Here is a tiny trained network, its code and every weight. The questions are about switching its units off for an input and a class, where a switched-off unit gives its printed mean instead of its output.

import numpy as np


def w(rows, s, z=0):
    codes = np.array(rows[::2]) - 128.0
    scale = np.full(codes.shape[1], s)
    scale[-1] = z or s
    return codes * scale


def norm(h):
    return h / np.sqrt((h * h).mean(-1, keepdims=True) + 1e-5)


def f(y):
    return np.maximum(y, 0)


def log_softmax(a):
    a = a - a.max(-1, keepdims=True)
    return a - np.log(np.exp(a).sum(-1, keepdims=True))


def net(x, mask):
    res = np.array(x, float).reshape(1, 4) / 4 @ E
    u = 0
    for l in range(2):
        y = f(norm(res) @ A[l][:, :-1].T + A[l][:, -1])
        res = res + np.where(mask[u : u + 11], y, B[l][:, -1]) @ B[l][:, :-1]
        u += 11
    return log_softmax(norm(res)[-1] @ U[:, :-1].T + U[:, -1])


A, B = {}, {}
E = w([
[98,144,163,252,124,153,124,136,159,134,73],'x0',
[158,131,153,146,92,122,200,160,197,113,131],'x1',
[161,125,127,152,26,123,112,172,179,98,117],'x2',
[82,42,214,164,64,172,231,141,76,174,213],'x3',
],0.015)
A[0] = w([
[161,141,109,130,72,117,110,177,141,96,105,84],'0.n1',
[151,142,95,67,145,76,94,120,131,112,156,120],'0.n2',
[172,145,124,88,107,111,165,147,141,89,183,107],'0.n3',
[87,145,97,78,158,108,84,73,49,135,133,184],'0.n4',
[128,140,154,109,189,107,163,79,96,128,163,25],'0.n5',
[155,125,135,109,163,127,206,146,67,146,196,3],'0.n6',
[166,143,136,66,109,126,209,156,114,144,176,149],'0.n7',
[125,79,93,142,80,136,125,143,53,150,168,209],'0.n8',
[130,98,156,115,154,178,248,159,78,183,162,50],'0.n9',
[127,110,158,151,145,174,213,101,58,182,164,113],'0.n10',
[162,99,73,116,95,88,108,142,152,85,149,35],'0.n11',
],0.017,0.007)
B[0] = w([
[110,162,33,150,120,145,85,179,245,125,61,185],'0.n1',
[135,136,175,50,183,162,177,71,83,45,117,219],'0.n2',
[154,62,132,122,138,82,188,83,175,222,170,189],'0.n3',
[134,112,169,84,188,105,122,73,34,103,81,253],'0.n4',
[87,140,86,135,120,34,119,9,206,83,56,174],'0.n5',
[29,115,69,197,148,98,137,192,206,126,171,195],'0.n6',
[85,71,110,155,120,137,180,119,224,219,159,222],'0.n7',
[75,100,205,36,59,174,134,112,177,125,149,223],'0.n8',
[37,108,133,234,118,89,151,118,236,169,238,248],'0.n9',
[55,101,114,163,133,12,176,137,153,123,116,249],'0.n10',
[168,118,77,110,89,92,157,151,160,94,119,172],'0.n11',
],0.012,0.015)
A[1] = w([
[132,121,118,145,83,191,111,185,122,157,135,93],'1.n1',
[102,74,146,85,106,128,128,110,90,123,210,111],'1.n2',
[92,138,93,115,143,135,99,117,130,75,91,153],'1.n3',
[138,134,117,201,171,203,97,251,12,97,231,5],'1.n4',
[144,131,125,190,106,150,89,165,130,160,137,104],'1.n5',
[119,105,178,150,115,149,145,157,109,163,227,108],'1.n6',
[140,147,139,128,157,149,88,122,36,135,125,68],'1.n7',
[161,163,84,125,141,128,108,131,137,75,96,118],'1.n8',
[79,147,145,195,150,183,82,103,118,132,119,142],'1.n9',
[145,108,156,88,181,106,103,79,91,119,138,96],'1.n10',
[94,103,175,191,126,105,173,120,82,164,153,151],'1.n11',
],0.022,0.021)
B[1] = w([
[158,94,88,167,74,92,124,152,147,188,79,139],'1.n1',
[86,114,195,193,92,164,149,139,74,214,133,185],'1.n2',
[147,146,170,140,118,140,102,125,103,125,98,234],'1.n3',
[120,35,3,100,141,9,87,63,121,237,103,128],'1.n4',
[72,35,57,165,141,84,170,162,174,204,157,149],'1.n5',
[78,106,207,138,73,173,115,75,100,155,167,197],'1.n6',
[144,139,106,95,180,78,148,78,85,128,87,156],'1.n7',
[115,153,167,150,114,135,100,151,134,139,176,205],'1.n8',
[142,113,85,132,130,79,200,156,130,191,81,177],'1.n9',
[152,127,95,121,136,98,142,117,68,131,102,214],'1.n10',
[98,104,187,112,165,166,127,67,114,167,170,249],'1.n11',
],0.022,0.017)
U = w([
[74,79,193,135,112,159,182,111,112,172,167,139],'0',
[145,141,100,96,180,102,120,86,55,105,86,135],'1',
[131,193,166,156,93,147,51,175,123,93,106,120],'2',
[147,44,87,196,145,210,135,248,28,5,248,6],'3',
[111,126,37,169,115,89,167,171,201,144,123,168],'4',
],0.026,0.024)

Each question gives the input, the list of numbers given to net, and the class t.
The units are the neurons (one row each of A and B). Each row of codes is followed by its name. A weight is (code - 128) times the scale printed after its matrix; where a second scale follows, it is the last column's (A, B and U).
mask holds one flag per neuron, layer by layer. A switched-off neuron (its flag False) gives its mean, the last column of its row in B, instead of its output. The means were averaged over made-up inputs and are rounded, as every weight is.
A unit's drop is (log p(t) with every unit on - log p(t) with that unit switched off) / (log p(t) with every unit on - log p(t) with every unit switched off).
unit that matters most: the unit with the biggest drop
top k neurons: the k neurons with the biggest drops, biggest first
top k neurons in layer l: the k neurons of layer l with the biggest drops, biggest first
drop when u is switched off: that unit's drop, to one decimal
input [2,7,-5,-3], class 2: top 3 neurons : 0.n9, 0.n7, 0.n3
input [-3,-5,7,0], class 2: top 3 neurons in layer 0 : 0.n1, 0.n9, 0.n7
input [0,-5,4,-5], class 2: top 4 neurons : 0.n1, 1.n8, 1.n3, 0.n11
input [5,5,-2,-3], class 4: unit that matters most : 0.n2
input [4,0,1,-5], class 2: top 2 neurons in layer 0 : 0.n9, 0.n7
input [-8,5,3,-7], class 1: top 4 neurons in layer 0 : 0.n2, 0.n9, 0.n6, 0.n10
input [4,4,6,-5], class 4: top 2 neurons : 0.n4, 0.n2
input [3,-7,8,-3], class 2: top 3 neurons in layer 0 : 0.n9, 0.n7, 0.n6
input [-8,8,-8,-4], class 1: top 2 neurons : 0.n9, 0.n5
input [-1,0,7,-4], class 2: top 2 neurons : 0.n9, 0.n7
input [6,5,-6,-3], class 4: top 2 neurons in layer 0 : 0.n4, 0.n10
input [-6,6,7,-8], class 4: top 2 neurons in layer 1 : 1.n6, 1.n11
input [-5,2,7,1], class 4: drop when 1.n9 is switched off : 0.0
input [2,-7,4,-5], class 1: unit that matters most : 0.n4
